Below is a small trained network, with its code and all its weights. Each question gives an input and a class and asks what happens when units are switched off, that is, made to give their printed mean instead of their output.

import numpy as np


def w(rows, s, z=0):
    codes = np.array(rows[::2]) - 128.0
    scale = np.full(codes.shape[1], s)
    scale[-1] = z or s
    return codes * scale


def norm(h):
    return h / np.sqrt((h * h).mean(-1, keepdims=True) + 1e-5)


def f(y):
    return np.maximum(y, 0)


def log_softmax(a):
    a = a - a.max(-1, keepdims=True)
    return a - np.log(np.exp(a).sum(-1, keepdims=True))


def net(x, mask):
    res = np.array(x, float).reshape(1, 4) / 4 @ E
    u = 0
    for l in range(4):
        y = f(norm(res) @ A[l][:, :-1].T + A[l][:, -1])
        res = res + np.where(mask[u : u + 9], y, B[l][:, -1]) @ B[l][:, :-1]
        u += 9
    return log_softmax(norm(res)[-1] @ U[:, :-1].T + U[:, -1])


A, B = {}, {}
E = w([
[56,129,177,91,141,116],'x0',
[115,255,126,138,122,113],'x1',
[128,128,128,129,124,127],'x2',
[97,120,61,71,130,54],'x3',
],0.008)
A[0] = w([
[77,102,218,115,137,156,20],'L0N0',
[87,155,136,80,107,131,10],'L0N1',
[112,65,193,100,142,126,3],'L0N2',
[107,50,39,70,125,92,79],'L0N3',
[9,119,230,86,132,122,221],'L0N4',
[147,222,179,169,119,114,74],'L0N5',
[170,34,185,159,134,158,157],'L0N6',
[108,198,25,73,141,99,19],'L0N7',
[151,137,77,114,141,135,77],'L0N8',
],0.014,0.0034)
B[0] = w([
[129,205,185,163,38,166,189],'L0N0',
[144,103,108,134,201,99,154],'L0N1',
[137,195,134,115,31,158,184],'L0N2',
[135,134,139,109,184,214,250],'L0N3',
[4,114,141,32,135,95,255],'L0N4',
[129,136,117,113,164,196,217],'L0N5',
[152,98,119,162,142,27,244],'L0N6',
[129,148,121,172,64,50,226],'L0N7',
[106,167,131,168,100,150,160],'L0N8',
],0.023,0.0099)
A[1] = w([
[212,118,113,131,155,222,29],'L1N0',
[128,126,186,125,199,168,13],'L1N1',
[91,113,152,67,127,211,7],'L1N2',
[142,115,115,116,143,147,33],'L1N3',
[133,114,135,122,167,147,42],'L1N4',
[126,122,120,96,203,164,23],'L1N5',
[122,94,133,106,139,154,53],'L1N6',
[149,99,131,135,139,173,59],'L1N7',
[187,151,118,172,176,249,72],'L1N8',
],0.018,0.0018)
B[1] = w([
[38,112,30,63,151,32,213],'L1N0',
[97,65,91,113,57,212,188],'L1N1',
[249,163,122,241,230,161,234],'L1N2',
[94,152,129,162,139,126,143],'L1N3',
[94,145,114,133,94,152,153],'L1N4',
[35,185,164,186,66,173,191],'L1N5',
[126,144,137,113,136,132,149],'L1N6',
[91,134,87,80,145,92,158],'L1N7',
[44,65,86,22,134,17,251],'L1N8',
],0.015,0.012)
A[2] = w([
[131,112,172,96,148,106,58],'L2N0',
[145,93,157,115,156,158,85],'L2N1',
[209,84,143,155,160,99,88],'L2N2',
[104,145,140,88,191,250,99],'L2N3',
[158,151,170,148,130,166,68],'L2N4',
[108,100,145,84,154,231,106],'L2N5',
[119,80,212,79,49,168,6],'L2N6',
[127,80,121,104,125,146,90],'L2N7',
[121,96,120,112,124,167,80],'L2N8',
],0.022,0.0019)
B[2] = w([
[104,134,88,147,90,154,149],'L2N0',
[126,156,145,101,147,104,140],'L2N1',
[185,106,196,114,138,231,182],'L2N2',
[254,51,185,129,114,157,253],'L2N3',
[114,99,164,113,114,139,160],'L2N4',
[195,85,205,151,130,166,206],'L2N5',
[156,188,37,229,137,104,167],'L2N6',
[127,171,139,116,170,93,147],'L2N7',
[116,180,166,157,185,78,145],'L2N8',
],0.027,0.011)
A[3] = w([
[211,108,196,170,145,107,151],'L3N0',
[100,114,200,184,152,212,58],'L3N1',
[111,118,125,145,151,138,1],'L3N2',
[1,68,136,46,203,18,56],'L3N3',
[88,80,120,81,113,111,72],'L3N4',
[6,65,159,45,150,4,17],'L3N5',
[115,176,145,98,146,182,81],'L3N6',
[163,38,136,84,41,59,75],'L3N7',
[109,108,100,121,141,176,62],'L3N8',
],0.013,0.0021)
B[3] = w([
[126,140,149,73,140,217,206],'L3N0',
[208,89,130,141,118,88,178],'L3N1',
[129,160,99,116,120,173,129],'L3N2',
[150,53,30,110,248,105,254],'L3N3',
[71,149,155,165,158,111,167],'L3N4',
[69,50,89,50,150,192,243],'L3N5',
[213,93,80,155,148,95,134],'L3N6',
[121,167,125,135,183,200,156],'L3N7',
[87,166,185,139,182,135,135],'L3N8',
],0.017,0.015)
U = w([
[251,95,233,134,130,227,242],'0',
[49,59,35,59,209,108,132],'1',
[77,254,122,201,8,39,1],'2',
],0.0092,0.00037)

Each question gives the input, the list of numbers given to net, and the class t.
The units are the neurons (one row each of A and B). Each row of codes is followed by its name. A weight is (code - 128) times the scale printed after its matrix; where a second scale follows, it is the last column's (A, B and U).
mask holds one flag per neuron, layer by layer. A switched-off neuron (its flag False) gives its mean, the last column of its row in B, instead of its output. The means were averaged over made-up inputs and are rounded, as every weight is.
A unit's drop is (log p(t) with every unit on - log p(t) with that unit switched off) / (log p(t) with every unit on - log p(t) with every unit switched off).
unit that matters most: the unit with the biggest drop
top k neurons: the k neurons with the biggest drops, biggest first
top k neurons in layer l: the k neurons of layer l with the biggest drops, biggest first
drop of u: that unit's drop, to one decimal
input [6,-1,2,-3], class 2: unit that matters most : L0N0
input [5,-1,-4,-8], class 2: top 2 neurons : (L0N0 L0N3)
input [-5,1,3,3], class 2: top 3 neurons in layer 0 : (L0N7 L0N4 L0N5)
input [-1,0,2,-2], class 0: top 2 neurons : (L0N6 L0N3)
input [-7,-6,-7,0], class 0: top 3 neurons : (L0N6 L0N5 L0N4)
input [7,-6,-6,1], class 0: top 2 neurons : (L0N7 L0N3)
input [-2,-8,-1,0], class 0: top 3 neurons in layer 0 : (L0N6 L0N5 L0N4)
input [-5,8,-8,7], class 2: top 4 neurons : (L0N7 L0N4 L1N8 L2N3)
input [-2,-2,-8,-1], class 0: top 2 neurons : (L0N4 L2N2)
input [7,-5,-2,-3], class 2: top 2 neurons in layer 0 : (L0N0 L0N2)
input [3,-2,-1,0], class 2: top 2 neurons : (L0N5 L0N6)
input [-3,1,-7,4], class 2: top 2 neurons : (L0N7 L2N3)
input [1,-2,-2,0], class 2: top 2 neurons : (L0N6 L0N5)
input [6,-3,4,8], class 0: top neuron : (L0N3)
input [0,1,1,7], class 2: top 3 neurons in layer 1 : (L1N8 L1N2 L1N0)
input [-8,2,-5,4], class 2: top 2 neurons in layer 0 : (L0N7 L0N4)
input [-3,-5,1,-2], class 0: top 2 neurons : (L0N6 L0N4)
input [8,-4,-2,6], class 0: drop of L3N5 : 0.0
input [6,-6,2,-7], class 2: drop of L0N0 : 0.2
input [-1,-2,5,-2], class 0: drop of L0N4 : 2.3
input [3,-1,-7,-6], class 2: top neuron : (L0N0)
